Below is a small trained network, with its code and all its weights. Each question gives an input and a target symbol and asks what happens when units are switched off, that is, made to give their printed mean instead of their output.

import numpy as np


def w(rows, s, z=0):
    codes = np.array(rows[::2]) - 128.0
    scale = np.full(codes.shape[1], s)
    scale[-1] = z or s
    return codes * scale


def norm(h):
    return h / np.sqrt((h * h).mean(-1, keepdims=True) + 1e-5)


def f(y):
    return np.maximum(y, 0)


def softmax(a):
    e = np.exp(a - a.max(-1, keepdims=True))
    return e / e.sum(-1, keepdims=True)


def log_softmax(a):
    a = a - a.max(-1, keepdims=True)
    return a - np.log(np.exp(a).sum(-1, keepdims=True))


def net(x, mask):
    ids = ['αβγδεσ'.index(c) for c in x.split()]
    T = len(ids)
    res = E[ids] + P[:T]
    u = 0
    for l in range(2):
        q, k, v = (norm(res) @ M[l].T for M in (Q, K, V))
        z = softmax(np.where(np.tri(T) > 0, q @ k.T / 3**0.5, -1e9)) @ v
        res = res + np.where(mask[u], z, O[l][:, -1]) @ O[l][:, :-1]
        u += 1
        y = f(norm(res) @ A[l][:, :-1].T + A[l][:, -1])
        res = res + np.where(mask[u : u + 24], y, B[l][:, -1]) @ B[l][:, :-1]
        u += 24
    return log_softmax(norm(res)[-1] @ U[:, :-1].T + U[:, -1])


Q, K, V, O, A, B = {}, {}, {}, {}, {}, {}
E = w([
[105,106,186,120,107,102,100,104,136],'α',
[142,159,64,76,148,114,75,81,216],'β',
[238,148,121,181,60,103,165,110,181],'γ',
[127,127,130,216,191,53,141,169,18],'δ',
[87,110,113,126,55,73,193,131,151],'ε',
[152,132,152,134,190,142,251,60,157],'σ',
],0.03)
P = w([
[172,5,97,80,130,103,143,135,121],'0',
[161,71,112,99,141,74,133,142,137],'1',
[152,87,123,106,134,74,131,138,142],'2',
[145,101,126,116,128,80,127,132,137],'3',
[140,115,130,116,124,88,124,130,129],'4',
[137,128,130,119,122,99,126,125,122],'5',
[136,141,137,119,120,107,127,128,116],'6',
[132,152,139,120,116,112,128,128,111],'7',
[128,164,140,118,110,119,128,125,103],'8',
[121,173,142,124,102,122,130,122,98],'9',
[117,183,144,125,97,125,130,124,91],'10',
[114,191,150,125,93,130,129,125,85],'11',
[110,201,153,127,91,138,131,127,80],'12',
[109,201,158,128,90,146,130,127,75],'13',
],0.021)
Q[0] = w([
[175,142,83,254,38,119,41,181,197],'L0H1',
[128,138,205,230,74,198,131,164,73],'L0H1',
[83,152,35,62,172,212,16,181,170],'L0H1',
],0.0042)
K[0] = w([
[255,129,75,225,22,122,61,187,160],'L0H1',
[200,178,183,129,115,185,53,134,80],'L0H1',
[165,194,119,67,114,176,75,33,200],'L0H1',
],0.0044)
V[0] = w([
[252,85,254,54,158,124,125,52,184],'L0H1',
[86,97,252,198,172,82,96,206,7],'L0H1',
[214,152,68,221,187,116,152,110,74],'L0H1',
],0.0089)
O[0] = w([
[86,11,149,150,107,202,159,134,91,184],'L0H1',
[67,191,72,146,183,238,69,148,200,199],'L0H1',
[129,154,164,10,149,197,84,144,163,1],'L0H1',
],0.012,0.0017)
A[0] = w([
[97,122,129,203,149,126,161,128,72,26],'L0N1',
[99,96,149,164,80,76,163,72,110,85],'L0N2',
[74,147,137,53,87,149,90,96,128,82],'L0N3',
[152,73,40,156,185,94,98,112,94,56],'L0N4',
[137,114,124,82,94,77,141,164,140,67],'L0N5',
[203,109,6,211,170,146,161,103,199,35],'L0N6',
[133,70,99,175,153,90,82,138,119,75],'L0N7',
[124,174,85,119,104,220,23,97,143,63],'L0N8',
[139,115,143,123,138,81,103,129,108,81],'L0N9',
[158,118,177,24,115,85,51,90,143,39],'L0N10',
[86,85,174,136,142,176,150,92,97,90],'L0N11',
[104,74,20,148,98,199,132,109,169,43],'L0N12',
[158,79,15,65,174,127,59,77,118,5],'L0N13',
[134,159,164,145,95,102,84,51,105,131],'L0N14',
[239,111,177,74,139,129,136,114,63,97],'L0N15',
[137,149,154,112,119,123,142,124,43,2],'L0N16',
[129,229,60,88,175,158,97,193,137,83],'L0N17',
[106,127,164,135,115,159,148,99,199,122],'L0N18',
[160,169,181,67,144,161,129,139,128,122],'L0N19',
[204,70,103,141,212,123,135,183,83,43],'L0N20',
[209,131,94,138,152,116,160,115,134,70],'L0N21',
[204,108,150,116,94,125,108,113,151,99],'L0N22',
[147,73,45,61,203,128,49,130,120,57],'L0N23',
[106,83,119,27,123,135,114,120,184,45],'L0N24',
],0.014,0.0087)
B[0] = w([
[181,149,173,83,112,109,152,166,176,150],'L0N1',
[48,139,151,183,153,160,70,114,118,255],'L0N2',
[181,140,126,77,135,60,163,141,162,163],'L0N3',
[140,175,125,20,166,94,125,141,136,148],'L0N4',
[72,133,90,156,144,157,89,123,139,183],'L0N5',
[195,109,129,183,131,56,146,213,237,140],'L0N6',
[161,137,156,50,134,154,75,117,130,151],'L0N7',
[91,137,131,199,156,190,54,108,88,167],'L0N8',
[153,121,141,104,151,145,83,143,110,148],'L0N9',
[155,156,82,76,66,144,153,159,150,155],'L0N10',
[129,144,135,173,136,101,55,70,120,150],'L0N11',
[144,129,103,96,133,78,164,167,162,138],'L0N12',
[204,90,144,31,127,2,203,151,140,137],'L0N13',
[147,156,117,78,178,91,117,111,140,181],'L0N14',
[78,150,100,188,120,124,77,102,99,164],'L0N15',
[157,142,124,121,163,107,89,147,174,131],'L0N16',
[119,244,69,108,153,191,116,151,76,193],'L0N17',
[104,147,117,98,107,128,103,96,166,166],'L0N18',
[144,150,66,144,149,130,81,123,145,145],'L0N19',
[173,153,125,135,185,127,178,176,222,143],'L0N20',
[166,133,151,144,160,97,174,80,161,150],'L0N21',
[107,136,81,128,132,132,95,50,98,160],'L0N22',
[217,49,197,122,103,37,161,182,159,139],'L0N23',
[112,123,91,87,128,84,159,118,212,141],'L0N24',
],0.013)
Q[1] = w([
[109,89,82,62,29,99,199,81,161],'L1H1',
[101,148,181,166,119,95,66,11,107],'L1H1',
[44,158,78,159,99,89,115,144,221],'L1H1',
],0.011)
K[1] = w([
[135,92,158,119,124,86,144,111,80],'L1H1',
[126,208,117,141,138,139,135,171,111],'L1H1',
[143,254,140,130,132,133,126,114,125],'L1H1',
],0.024)
V[1] = w([
[2,104,201,113,191,138,152,236,84],'L1H1',
[164,114,135,225,184,177,235,61,67],'L1H1',
[248,109,233,121,246,137,23,122,78],'L1H1',
],0.0091)
O[1] = w([
[76,142,50,5,193,118,140,81,71,192],'L1H1',
[162,156,64,208,235,116,187,95,190,1],'L1H1',
[207,169,79,166,97,186,203,132,31,160],'L1H1',
],0.014,0.0042)
A[1] = w([
[132,113,126,141,103,88,125,96,149,107],'L1N1',
[146,129,174,171,153,129,157,144,211,50],'L1N2',
[150,134,119,80,136,136,165,133,123,96],'L1N3',
[170,157,93,153,133,158,131,94,98,121],'L1N4',
[199,147,146,110,147,110,163,129,78,48],'L1N5',
[103,109,141,63,178,109,141,121,140,103],'L1N6',
[166,110,153,99,167,50,166,176,184,27],'L1N7',
[126,144,110,95,141,134,126,119,63,127],'L1N8',
[128,104,136,155,190,97,247,161,108,2],'L1N9',
[110,111,219,184,110,112,128,146,81,65],'L1N10',
[197,123,150,70,134,135,198,165,143,67],'L1N11',
[109,122,171,92,184,104,133,102,207,94],'L1N12',
[155,128,163,141,137,107,171,74,127,19],'L1N13',
[149,140,151,126,141,136,104,249,169,103],'L1N14',
[95,118,152,179,113,163,114,134,45,87],'L1N15',
[254,92,134,58,127,89,183,192,161,138],'L1N16',
[127,143,148,146,124,148,110,63,119,112],'L1N17',
[139,150,127,109,108,116,129,188,131,84],'L1N18',
[160,142,137,73,68,111,177,115,145,95],'L1N19',
[100,134,149,163,131,174,129,131,43,47],'L1N20',
[102,142,134,96,105,144,117,109,184,49],'L1N21',
[140,129,134,101,156,120,184,169,100,94],'L1N22',
[111,162,119,152,193,150,161,144,179,98],'L1N23',
[149,141,138,92,137,176,135,112,141,87],'L1N24',
],0.024,0.0095)
B[1] = w([
[134,158,142,93,147,133,125,138,121,199],'L1N1',
[121,126,130,146,111,135,126,52,134,157],'L1N2',
[145,116,101,144,128,128,129,126,126,158],'L1N3',
[104,117,143,103,149,114,123,151,152,222],'L1N4',
[152,82,101,139,109,146,116,153,123,162],'L1N5',
[111,161,128,140,136,131,88,140,159,197],'L1N6',
[210,99,67,91,65,165,124,150,100,164],'L1N7',
[115,102,106,155,116,128,122,102,146,248],'L1N8',
[161,152,160,82,173,143,200,136,75,144],'L1N9',
[175,99,105,124,138,116,149,191,130,173],'L1N10',
[140,163,163,81,66,88,115,165,134,154],'L1N11',
[88,143,152,133,172,126,119,145,126,219],'L1N12',
[115,150,114,132,111,140,78,153,128,148],'L1N13',
[116,69,159,138,121,106,152,90,124,199],'L1N14',
[127,184,163,128,96,154,156,99,112,216],'L1N15',
[209,150,200,4,23,40,148,244,118,196],'L1N16',
[114,157,124,122,144,142,140,150,124,207],'L1N17',
[130,100,139,149,113,111,144,96,129,177],'L1N18',
[146,98,104,145,157,170,127,171,128,191],'L1N19',
[81,161,146,146,94,159,130,85,120,201],'L1N20',
[152,118,133,157,143,135,164,137,96,180],'L1N21',
[153,100,114,121,116,95,82,169,142,147],'L1N22',
[163,108,125,99,120,142,142,150,109,189],'L1N23',
[129,148,113,133,113,133,167,145,113,155],'L1N24',
],0.027,0.011)
U = w([
[62,201,146,106,15,116,147,24,78,100],'α',
[178,161,163,82,67,63,106,209,110,248],'β',
[119,95,6,173,141,170,78,184,79,109],'γ',
[3,134,149,121,182,33,110,171,187,121],'δ',
[173,145,152,104,220,90,211,52,104,105],'ε',
[196,163,145,234,118,62,113,85,222,134],'σ',
],0.0048,0.0015)

Each question gives the input, a string of symbols that net reads in full, and the target symbol t.
The units are the heads (3 rows each of Q, K, V and O) and the neurons (one row each of A and B). Each row of codes is followed by its name. A weight is (code - 128) times the scale printed after its matrix; where a second scale follows, it is the last column's (O, A, B and U).
mask holds one flag per unit, layer by layer, with each layer's heads first. A switched-off unit (its flag False) gives its mean, the last column of its rows in O or B, instead of its output. The means were averaged over made-up inputs and are rounded, as every weight is.
A unit's drop is (log p(t) with every unit on - log p(t) with that unit switched off) / (log p(t) with every unit on - log p(t) with every unit switched off).
The circuit of an input: a set's keep is (log p(t) with only the set's units on - log p(t) with every unit switched off) / (log p(t) with every unit on - log p(t) with every unit switched off). Starting from the 12 units with the biggest drops (on a tie, the unit counted first), units are removed one at a time, each time the one whose removal leaves the highest keep (on an exact tie, the one counted first), for as long as the keep stays at least 0.8.
circuit, biggest first: the units of the circuit, biggest drop first
unit that matters most: the unit with the biggest drop
top k neurons: the k neurons with the biggest drops, biggest first
k most important neurons of layer l: the k neurons of layer l with the biggest drops, biggest first
input ε β ε β α ε δ σ ε δ, target ε: top 2 neurons -> L0N2; L1N14
input α ε δ α σ β σ β δ σ ε ε ε σ, target δ: circuit, biggest first -> L1H1
input ε ε γ β ε α, target α: top 3 neurons -> L0N2; L0N15; L1N15
input σ ε σ, target δ: top 3 neurons -> L0N5; L0N2; L0N11
input γ ε α ε α ε ε α ε β ε ε β, target δ: circuit, biggest first -> L0H1; L1H1; L1N12
input β σ α ε α α α δ σ δ β α δ ε, target γ: circuit, biggest first -> L0H1; L1N16; L1N15
input ε α α β α ε ε δ ε σ ε ε δ, target δ: 3 most important neurons of layer 0 -> L0N2; L0N17; L0N5
input β δ α γ ε α ε δ ε α β, target γ: top 4 neurons -> L0N10; L0N13; L1N16; L0N8
input ε δ σ β σ ε δ, target ε: circuit, biggest first -> L1N14; L0N20; L1N16
input α ε α, target δ: circuit, biggest first -> L0H1; L1H1
input α σ δ δ ε γ δ β α, target γ: top 2 neurons -> L0N8; L1N16
input δ γ ε ε σ ε ε γ β ε β ε σ, target γ: 3 most important neurons of layer 0 -> L0N17; L0N2; L0N8
input σ ε ε ε δ ε ε β δ ε α γ, target σ: 2 most important neurons of layer 0 -> L0N6; L0N2
input ε α γ, target σ: unit that matters most -> L0N15
input δ σ β σ α ε σ δ ε, target ε: 4 most important neurons of layer 0 -> L0N2; L0N3; L0N11; L0N8
input ε σ ε, target ε: top 2 neurons -> L0N15; L0N11
input γ γ ε γ, target δ: top 2 neurons -> L0N2; L0N21
input σ ε ε ε ε α ε α β σ ε ε, target δ: 2 most important neurons of layer 0 -> L0N13; L0N2
input ε δ ε γ γ, target γ: 3 most important neurons of layer 0 -> L0N22; L0N15; L0N17
input α γ α ε ε α α ε α δ δ, target γ: 2 most important neurons of layer 0 -> L0N2; L0N1
input α ε ε α ε ε ε α σ δ ε δ, target δ: top 3 neurons -> L0N2; L0N5; L0N1
input α σ ε β α α ε γ γ γ α ε, target σ: top 2 neurons -> L0N15; L1N10
input ε ε ε δ δ, target γ: top 2 neurons -> L0N17; L1N16
input ε α σ σ ε γ ε, target σ: 3 most important neurons of layer 1 -> L1N2; L1N10; L1N16
input γ δ ε α σ ε γ, target γ: top 2 neurons -> L0N17; L0N22
input ε ε γ σ ε ε γ, target δ: 4 most important neurons of layer 0 -> L0N2; L0N22; L0N21; L0N5
input ε δ γ ε ε ε, target α: unit that matters most -> L0N17
input δ γ δ, target σ: unit that matters most -> L1H1
input β α ε δ β σ ε σ ε β, target α: top 3 neurons -> L0N15; L0N2; L0N17
input α δ σ α ε ε, target γ: 2 most important neurons of layer 1 -> L1N19; L1N16
